(in the rows, 128 means zero)
Each row of numbers belongs to one of the objects below and depends on some of the facts about them. Some rows are named. Which object is each other row?

Facts:
beba gistak b; beklagri gistak a; beklatrer gistak a; bikleka gistak a; bimeflik gistak a; boklur gistak d
bredetrus gistak a; bregor gistak c; brelu gistak b; breruk gistak a; bretubo gistak a; bugru gistak a
devi gistak c; domil gistak a; drusturul gistak c; flagul gistak d; flepeplam gistak a; flifles gistak a
flotur gistak a; foper gistak d; foskuban gistak b; fozar gistak a; fupul gistak a; gefotru gistak c
gozo gistak a; grafaflus gistak a; graskol gistak c; gravak gistak a; grile gistak b; grobres gistak a
grobrigu gistak a; grostimur gistak b; grudak gistak a; kagor gistak d; katru gistak a; kebam gistak a
kegifli gistak c; kiklir gistak b; kipitas gistak a; kitres gistak b; klali gistak d; klelidre gistak a
klener gistak d; klibudrur gistak a; kloken gistak c; klumin gistak a; kulil gistak a; luflir gistak a
luplun gistak d; mabros gistak a; mibrek gistak a; munom gistak c; muvis gistak c; neku gistak c
pafemik gistak d; pedrum gistak a; plarugro gistak a; plever gistak d; plevo gistak c; plikle gistak b
plogrum gistak b; puguk gistak d; remun gistak b; riflum gistak c; riflun gistak a; rurek gistak a
seflabem gistak b; segom gistak a; seki gistak a; setrabo gistak c; sigro gistak a; sirus gistak b
skaderur gistak a; skagusis gistak a; skitom gistak a; skomos gistak b; skoveflos gistak a; sosker gistak b
stedil gistak c; stedra gistak a; stulistok gistak d; stuzalin gistak a; sugem gistak a; sugral gistak b
teple gistak a; tigral gistak c; timul gistak a; trare gistak a; trastu gistak d; travu gistak a
trigi gistak c; trovo gistak d; tubek gistak b; tupir gistak d; vena gistak c; vogak gistak b
vopa gistak c; votir gistak a; vustok gistak b; zadrigrak gistak b; beba meve f; beka meve e
beklagri meve k; beklatrer meve e; bikleka meve i; bimeflik meve f; boklur meve f; bredetrus meve j
bregor meve k; brelu meve g; breruk meve e; bretubo meve f; budrol meve h; bugru meve f
devi meve g; divis meve i; domil meve e; driler meve h; drubrel meve f; drusturul meve e
famin meve e; filil meve e; flaflil meve h; flagul meve e; flekol meve f; flepeplam meve e
flifles meve e; flotur meve g; foper meve g; foskuban meve i; fozar meve f; fupul meve e
gefotru meve f; gozo meve f; grafaflus meve g; graskol meve e; gravak meve j; grefik meve h
grile meve k; grobres meve i; grobrigu meve g; grostimur meve e; grudak meve e; kagor meve e
katru meve j; kebam meve i; kegifli meve e; kegrilik meve e; kerok meve h; kidrus meve f
kiklir meve k; kipitas meve j; kitres meve e; klali meve f; klelidre meve h; klener meve h
klibudrur meve h; kloken meve e; klumin meve g; kofin meve e; kulil meve e; kupa meve i
luflir meve e; luplun meve g; mabros meve e; meral meve i; mibrek meve j; munom meve f
muvis meve e; neku meve j; netrum meve j; pafemik meve f; pagi meve e; pedrum meve i
pilabris meve e; plarugro meve h; plemis meve h; plever meve k; plevo meve g; plikle meve i
plobrilam meve f; plogrum meve e; poflo meve f; puguk meve i; remun meve i; riflum meve i
riflun meve j; rumir meve e; rurek meve e; rusel meve e; saroste meve g; seflabem meve e
segom meve g; seki meve e; setrabo meve f; sigro meve j; sirus meve e; skaderur meve f
skagusis meve f; skevek meve k; skitom meve e; skomos meve g; skoveflos meve k; sosker meve k
stedil meve j; stedra meve e; stulistok meve e; stuzalin meve g; sugem meve j; sugral meve f
teple meve j; tigral meve e; timul meve j; trare meve f; trastu meve f; travu meve e
treder meve e; tregrabras meve g; trigi meve h; trista meve f; trovo meve f; trumuplam meve e
tubek meve e; tupir meve e; vavin meve i; vena meve g; vogak meve k; vopa meve k
votir meve i; vustok meve j; zadrigrak meve f; zastuti meve g; beba ziran beka; beklagri ziran skevek
beklatrer ziran kupa; bikleka ziran drubrel; bimeflik ziran drubrel; boklur ziran poflo; bredetrus ziran kerok; bregor ziran pagi
brelu ziran flaflil; breruk ziran beka; bretubo ziran driler; budrol ziran rumir; bugru ziran budrol; devi ziran plobrilam
divis ziran kidrus; domil ziran drubrel; driler ziran kidrus; drubrel ziran plobrilam; drusturul ziran kegrilik; famin ziran pagi
flaflil ziran saroste; flagul ziran kegrilik; flekol ziran kofin; flepeplam ziran zastuti; flifles ziran skevek; flotur ziran kegrilik
foper ziran rumir; foskuban ziran drubrel; fozar ziran divis; fupul ziran poflo; gefotru ziran drubrel; gozo ziran meral
grafaflus ziran divis; graskol ziran plobrilam; gravak ziran kegrilik; grefik ziran plobrilam; grile ziran plemis; grobres ziran flaflil
grobrigu ziran kerok; grostimur ziran trista; grudak ziran meral; kagor ziran rusel; katru ziran plemis; kebam ziran famin
kegifli ziran rusel; kegrilik ziran beka; kerok ziran pagi; kiklir ziran zastuti; kipitas ziran budrol; kitres ziran poflo
klali ziran flaflil; klelidre ziran kofin; klener ziran kupa; klibudrur ziran beka; kloken ziran famin; klumin ziran rusel
kulil ziran flekol; kupa ziran skevek; luflir ziran tregrabras; luplun ziran kidrus; mabros ziran filil; meral ziran filil
mibrek ziran trista; munom ziran vavin; muvis ziran trista; neku ziran skevek; netrum ziran kofin; pafemik ziran kegrilik
pedrum ziran budrol; pilabris ziran saroste; plarugro ziran trumuplam; plever ziran driler; plevo ziran grefik; plikle ziran famin
plogrum ziran plemis; poflo ziran plemis; puguk ziran flekol; remun ziran rusel; riflum ziran rusel; riflun ziran kupa
rurek ziran rusel; rusel ziran plobrilam; seflabem ziran driler; segom ziran kofin; seki ziran rumir; setrabo ziran beka
sigro ziran rusel; sirus ziran rusel; skaderur ziran trumuplam; skagusis ziran vavin; skitom ziran budrol; skomos ziran grefik
skoveflos ziran trista; sosker ziran plobrilam; stedil ziran vavin; stedra ziran saroste; stulistok ziran saroste; stuzalin ziran kupa
sugem ziran netrum; sugral ziran treder; teple ziran flekol; tigral ziran kerok; timul ziran kidrus; trare ziran pilabris
trastu ziran plemis; travu ziran trumuplam; treder ziran kerok; tregrabras ziran pilabris; trigi ziran budrol; trista ziran saroste
trovo ziran skevek; trumuplam ziran filil; tubek ziran kegrilik; tupir ziran flaflil; vavin ziran kidrus; vena ziran poflo
vogak ziran kupa; vopa ziran meral; votir ziran saroste; vustok ziran beka; zadrigrak ziran filil

Some objects and their rows:
[110 116 134  96 136 118 121 141 123 127 118 113 109 140 110 152 128 125
 135 112 134 173 109 152 112 144 136 102 117 127 136 160 133 136 120 146
 136]: pagi
[117 124  89 165  94 181 126 124 196 125 227 139 134 138 167 140 117  94
 138 142  96  92 130 115  95 157 126 163 155 119 126 113 140 104 142 108
  77]: pafemik
[145 109 132  41 163  98 122 136 136 156  89 149 124 173 109 103 125 169
 117 116 151  71 112 104 146 105 111 110 135 109 139  90 122 119 146 137
 126]: domil
[126 120 102 163 126 158 140 125 151 123 164 124 116 125 151 118 128 102
 144 128 114 125 145 134 136 126 127 167 124 105 116 125 150 120 134 123
 106]: trastu
[133 138 161 155 107  44 154 103  97 127 128  97 183 101 127 117 123 154
 122 129 115 152 169 144 142 113 128 138 125 156 150 125 113 135 111 103
  82]: grobres
[123 134 143 109 134 129 122 132 127 131 115 133 143 122 125 134 121 122
 130 111 145 118 111 128 122 139 134 113 122 128 138 133 124 134 141 118
 128]: flepeplam
[141 148 158 113 178 150 121 144  98 134  69 125 119 100 123 152 123  87
 120 103 130 195 102 148 121 121 113  85 111 157  89 147 117 152 141 126
 176]: driler
[123 137 140 118 130 134 119 133 129 129 115 138 145 122 125 136 121 118
 127 114 144 121 107 129 121 143 136 115 120 128 134 132 123 133 141 116
 132]: mabros
[117 133 137 117 142 128 119 136 123 133 118 130 125 126 119 153 122 118
 130 120 122 157 103 139  99 150 126 116 125 137 124 135 132 132 128 133
 133]: trumuplam
[135 136 151  95 139 151 119 140 138 132 102 130 148 123 136 153 120 103
 119  96 144 139 106 129 125 126 120  69 125 156 124 151 100 145 150 105
 142]: plarugro
[146 130 112 195 127 170 135 131 143 117 170 135 139 132 150 114 129 106
 146 125 133 134 134 115 142 140 138 162 135 112 128 117 140 132 134 125
 107]: skaderur
[121 139 140 120 129 139 118 134 132 129 119 138 146 121 130 139 120 113
 128 114 143 122 104 129 117 145 138 115 121 130 133 130 123 134 142 117
 132]: beklatrer
[135 148 123 134 115  93 126 121 123 127 166 122 134 151 127 128 124 119
 115 142 105 214 122 138 109 131 141 135 119 144 118 122 122 125 118 146
 130]: kupa
[125 118 100 164 123 160 139 126 153 124 167 126 119 123 151 119 128 103
 144 130 113 128 146 136 134 131 129 167 125 105 116 126 150 123 134 122
 108]: boklur
[138 124 111 192 139 153 137 135 133 120 169 124 115 136 138 128 132 115
 147 132 113 168 131 129 129 146 127 162 140 119 118 120 151 129 119 143
 107]: flekol
[141 106  91  93 156 140 118 116 129 140 109 153 130 165 120  82 140 201
 104 164 141  29 141  90 165  80 119 152 153 102 140  92 122 132 124 164
 132]: klumin
[119 135 141 114 132 133 121 133 131 130 115 138 146 124 127 136 121 118
 130 113 143 118 109 129 120 142 136 115 120 130 135 134 121 135 141 118
 129]: seki
[160 123 117  53 117  56 138 128 131 159 118 149  93 185 118  80 132 165
 104 140 116 118 138  99 144  81 113 124 125 131 132  65 116  94 130 159
 139]: riflum
[107 140  91 154 141 184 120 107 105 117 105 142 129  83 137 110 136 118
 113 167 122  93 146 144 138  98 145 177 116 112 101 139 137 140 122 143
 166]: luplun
[131 114 101  94 140 133 115 114 135 133 115 137 104 157 116  96 144 194
 105 176 133  45 147  91 157  91 115 147 157  97 126 102 132 109 113 150
 153]: skomos
[134 133 116 184 104 161 128 127 169 115 199 125 117 142 149 133 128 117
 144 143 114 119 134 100 125 158 126 152 154 109 122 115 145 102 127 105
 109]: beba

Which object is each row?
No name comes twice in this set of rows, the named rows included.
[151 153 120 219 139 167 143 136  96 120 108 150  95  89 146  98 139  79
 150 128 123 153 133 126 151 129 134 176 105 121  93 102 154 126 133 137
 162] | munom
[135 114 135 208 141 111 157 122 107 121 143 102 137 101 130 130 133 141
 153 131 101 143 163 139 135 140 109 164 148 137 133 124 151 135 106 122
  74] | trista
[140 110 142  27 157  85 119 135 141 154  89 135  89 176 101 110 128 183
 116 128 143  72 119  93 145 107 100 102 138 101 125  87 134  97 136 128
 148] | sirus
[128  97 122  12 161  88 125 132 148 167  87 142  98 168 110 106 122 162
 112 120 132  61 122 118 138  89 100 115 124 102 126  94 134 104 146 136
 128] | kagor
[135 127 103 190  89 163 137 136 158 122 187 147 112 129 154 129 129 102
 146 135 105 100 132 107 110 152 127 155 147 134 133 104 138 108 132 124
 104] | setrabo
[134 117 133  69 129 101 128 140 127 151  89 151  94 141 113 119 129 143
 123 119 129  79 115 112 121 116 111 107 126 131 136  99 126 108 136 136
 144] | graskol
[136 140 149 144 105  63 146 108 106 127 140 106 173 118 130 114 123 143
 119 130 120 159 157 136 139 115 136 138 121 149 144 123 111 134 117 112
  99] | votir
[154 118 129  38 158  74 127 132 139 159 103 147 128 185 118  90 122 174
 108 120 139 117 122 100 156  95 113 111 129 114 140  79 116 112 141 141
 128] | sigro
[115 124 164 132 144  78 140 125  97 135  98 104 146  90 108 155 124 146
 135 119 111 132 134 154 110 141 108 118 137 152 137 140 134 135 114 113
 103] | pilabris
[166 101 103 119 138 119 145 139 141 150 128 151  80 169 131  85 139 153
 138 130 123  72 143  90 157 103 102 152 143 109 132  71 143 100 132 153
 117] | gefotru
[ 96 115 164 108 129  71 149 111 107 138  86  98 152  68 119 147 120 141
 133 116 111  80 161 162 118 123 107 128 124 144 140 143 133 129 122  87
  88] | tupir
[125 141 137 116 133 103 124 131 125 132 134 123 129 134 128 139 121 121
 123 124 110 204 114 142 113 135 134 119 119 141 123 125 125 125 123 137
 134] | netrum
[116 135 134 115 117 140 113 133 151 130 147 143 154 131 135 147 115 118
 126 119 134 104 102 118 102 155 133 111 136 134 142 129 119 124 145 110
 114] | breruk
[128 118 174 107 150  96 141 132 102 138  81  94 144  89 117 169 123 133
 125 103 112 145 134 150 115 121  92  75 138 178 128 160 111 152 122 103
 111] | flaflil
[167 101 104 119 161 128 140 135 147 143 139 144 116 183 133  80 132 163
 135 126 141  83 140  89 171 106 112 155 148  94 134  79 139 117 138 147
 102] | bimeflik

The same objects again, as new rows of numbers:
Known rows:
[124 126 137 146 146 170 127 144 124 104 162 153  98 147 138 165 148 143
 134 136 117 104 159 142 146 158 115 154]: teple
[120 197 186 146 166 139 123 152 133 102 165 164 101 115 221 146 176 131
 172 167 117 106 169 184 120 159 121 147]: plevo
[129 122 142 138 149 164 119 143 152 136 162 180 112 169 153 153 131 198
 147 146 130 111 163 127 157 168 104 161]: kebam
[121 123 169 133 151 140 132 139 123 134 185 190 133 132 141 148 134 158
 243 146 174 105 139 127 120 163 118 137]: kloken
[119 165 158 140 183 137 150 143 125 165 160 143  92 117 126 164 139 142
 141 135 116 104 155 127 125 176 109 141]: stulistok
[117 141 141 140 179 155 121 147 121 103 190 150 109 145 204 162 172 137
 133 138 116 102 146 132 137 158 113 170]: foper
[134 152 131 156 153 136 138 143 124 135 159 185  95 118 124 155 132 152
 140 135 115 102 135 127 148 158 129 142]: fupul
[133 138 147 153 158 157 149 145 121 112 174 185  89 126 152 162 146 139
 134 135 118  99 150 126 130 157 129 164]: bugru
[122 142 143 142 166 180 122 143 122 112 188 150  99 140 179 153 172 141
 131 137 116 100 153 144 171 161 109 179]: segom
[126 125 129 172 143 135 143 145 123 117 168 171  97 125 126 161 130 126
 157 133 121 100 133 128 141 159 136 136]: trumuplam
[123 128 125 184 148 132 141 145 121 137 177 164  87 132 125 156 131 126
 145 133 122 104 133 126 150 160 145 140]: seki
[125 129 152 145 156 174 121 143 122 103 178 149  98 134 151 162 161 137
 129 135 112 107 167 131 149 162 118 158]: klelidre
[120 134 169 141 146 137 133 154 124  96 164 147 135 130 170 171 141 129
 140 139 116 113 161 173 115 162 117 155]: neku
[134 168 128 213 148 142 129 147 149  96 162 204  94 114 128 143 133 128
 207 152 116 107 132 127 117 176 179 137]: domil
[118 153 158 147 146 135 153 147 125  96 164 152 117 121 165 177 145 131
 142 138 114 119 144 175 116 164 132 176]: stedil
[132 130 127 178 148 135 148 141 122 139 168 174  87 124 121 152 128 132
 150 135 117  99 133 129 143 160 144 137]: flepeplam
[135 135 178 160 148 169 121 144 122 100 180 159 115 123 133 159 160 130
 129 136 115 113 184 150 141 159 121 162]: vogak
[124 144 139 181 155 162 124 143 138 101 165 170  88 123 146 145 163 128
 139 148 113  99 158 136 141 190 138 138]: bimeflik
[139 138 156 167 150 159 126 143 121 102 173 174 115 132 131 157 149 125
 138 134 114  99 159 151 150 162 118 158]: beba
[133 131 125 180 145 133 151 143 126 145 167 174  92 118 126 152 127 130
 142 134 115 100 129 125 139 160 153 138]: grudak
[126 137 133 156 156 147 130 142 123 104 172 160  98 133 133 167 148 134
 135 133 114 106 136 129 151 157 131 158]: fozar

Which object is each row?
No name comes twice in this set of rows, the named rows included.
[118 167 173 146 153 145 122 156 129 102 182 152 111 119 217 147 183 124
 161 149 123 102 155 189 119 160 128 147] | devi

The same objects again, as new rows of numbers:
Named rows:
[116  67  87 142 168 133 122 151 160 108  80 165 140 132 122  93 178 103
 181  93 123 168  95 123 140 132 153 112  58 156]: neku
[100 212 116 190 109 132 106 118 179 124  91  66 174  76 143 131 102 131
  65 144 162 143 228  57 158 141 139  65 148 108]: pilabris
[ 91  74 115 166 162 168 147  64  95 112  93 152 101 157 153 173 165  82
 135 103 109 215  98 121 104 113 145 161 110 229]: sigro
[138  99 134 143 121 126 139 168 140 139 117 134 144  86  97 101 133 137
 129 103 114 119 145 160 142 152 136 149  88 112]: kloken
[130 218 161 215  98  99 186 146 202 138  87 158 100 153 147  83  23 234
 100 178 223 120 122 164 110 196 131 188 135 135]: kegrilik
[120 142 144 183 164 128 103 164 108 183 109  51 144 106 127  86 123 128
 114  99 107 128 163  93 149 119 110  67 155 136]: grostimur
[122 153  57 162 137 117 125 102 224  57 114 181 151 120 163 118 132 125
 109 137 198 177 121  84 121 121 158 118  99 178]: netrum
[107 221 130 171 105 109  81 114 155 101  77  86 168 123 184 151 112 136
  85 155 123 125 237  75 159 131 127  14 156  85]: flaflil
[166 156  92  93  70  75 113 132 172  50 170 192 177  96 166 149 135 153
  82 134 138  98 167 131 132 114 114 106 129 103]: driler
[149 167  94 118 123 109 114  93 199  68 137 179 140 141 142 140 112 132
 110 176 173 120 148 100 113 106 140 116 128 107]: flekol
[138 110 157 191 174 135 141 112  66 162 139 125 114 109 117 135 141 113
  83  88  87 150 160 160  85  79 112 181 148 181]: sirus
[120 122  96  51 132 138 127 116 122 155 126 134 114 130 137 170  85 125
 157 116 147  99  84 143 144 113 143 136 147 106]: grobrigu
[ 88 238  82 126 153 135  81  92 174 148  65  81 153 109 151 166  76 110
 109 142 172 117 208  67 154  93 160  50 162  69]: saroste
[104  61  83 105 137 139 134 135 134 109 117 140 132 148 148 117 170 108
 174  94 133 176  47  90 147 144 132 105  98 188]: riflun
[141  81 112  66 118 131 117 114 124 106 148 146 121 157 132 146 143 111
 163 142 121 120  80 110 137 124 124 106 130 121]: fozar
[101 122 143 145 104 152 131 138 108 162 110  53 139 106 135 137 120 126
 117 114 117 142 139  98 163 165 118  94 145 136]: luflir
[130 164 122 165 153 135 129  24 142  69 120 195 115 151 139 201 133  91
  74 170 134 161 195 132  64  63 148 176 137 142]: drubrel
[113 151 148 114 123 149 118 162 121 131 167 100 121 108  98  72 160 122
 132 144 133 138 126 138 117 144 125 151 106 139]: puguk
[131  91 128  86 124 136 121 110 123 116 132 139 112 167 134 144 132 117
 166 148 121 126  82 114 137 133 124 105 132 120]: skaderur
[162 108 122 123 182 111 100 133 131 129 141 150 113 164 128  98 134 121
 159 137 118 106 103 119 114  84 114  97 138 128]: zadrigrak
[116 118 164 152 100 133 171 152 115 167 111 108 104 144 133 113  83 177
 138 127 147 129  86 148 139 191 116 157 135 148]: breruk

Which object is each row?
No name comes twice in this set of rows, the named rows included.
[147 158  90 105 126 101 112 101 187  73 138 177 145 144 134 133 129 127
 118 166 165 118 139  96 116 104 134 111 127 102] | poflo
[169 120 186 169 162 109 132  98  69 145 175 114 104 147 110 143 142 114
  96 141  64  92 168 159  87  77 105 163 169 106] | sosker
[168 177 110 125  75  81 119 123 184  51 149 192 157 105 177 150 103 166
  77 155 154  99 171 144 126 127 121 118 136 107] | kerok
[180 107 159 115 142  88 122 159  95 144 194 105 133 143 102  97 152 133
 129 127  78  64 128 130 123 102  94 117 160  74] | vogak
[113  98 156 150 111 155 159  99  67 150 132 111 117 113 124 170 134 113
  98 105  99 159 137 148 115 134 122 177 140 171] | domil
[131 202 146 195 100 102 175 140 195 127 103 150 119 131 140  97  50 205
  90 159 202 123 135 149 116 176 132 171 132 131] | beka
[127 132 178 190 131 120 170 178 145 173  71 136 101 142 107  74  78 188
 155 132 142 118 117 191 130 192 135 169  93 115] | drusturul
[ 89 184 140 118 163 151  65 130 117 130 106  76 109 168 141 100 162  93
 173 162 108 141 150 102 137 120 139  56 120 108] | klali
[114 107  93  36 134 137 122 129  97 167 125 125 123 135 126 163 113 116
 170  94 130 100  75 130 148 108 130 125 144 102] | stuzalin
[105 122 137 116 140 154  96  99 120 134  91  85 116 171 144 150 124 102
 164 156 113 137 126  77 153 135 130  49 146 110] | trare
[ 98 232  78 121 148 134  85  92 180 137  74 102 150 106 152 167  69 116
 104 146 179 113 200  80 149  91 164  72 161  74] | tregrabras
[104 191 182 163 122 127 151 185 124 166 120 112  84 152 132  54 101 183
 149 148 159 127  99 192 114 188 129 176 112 149] | flagul
[123 122  99  76 167 130 113 144 124 165  90 151 127 123 100 137 116 117
 178  98 120  93 123 164 137 101 154 131 104  67] | vena
[148 103 147 119 118  99 114 162 110 116 103 163 140 130 132 121 148 139
 152 112  75 100 151 177 141 140 121 100  95  89] | trigi

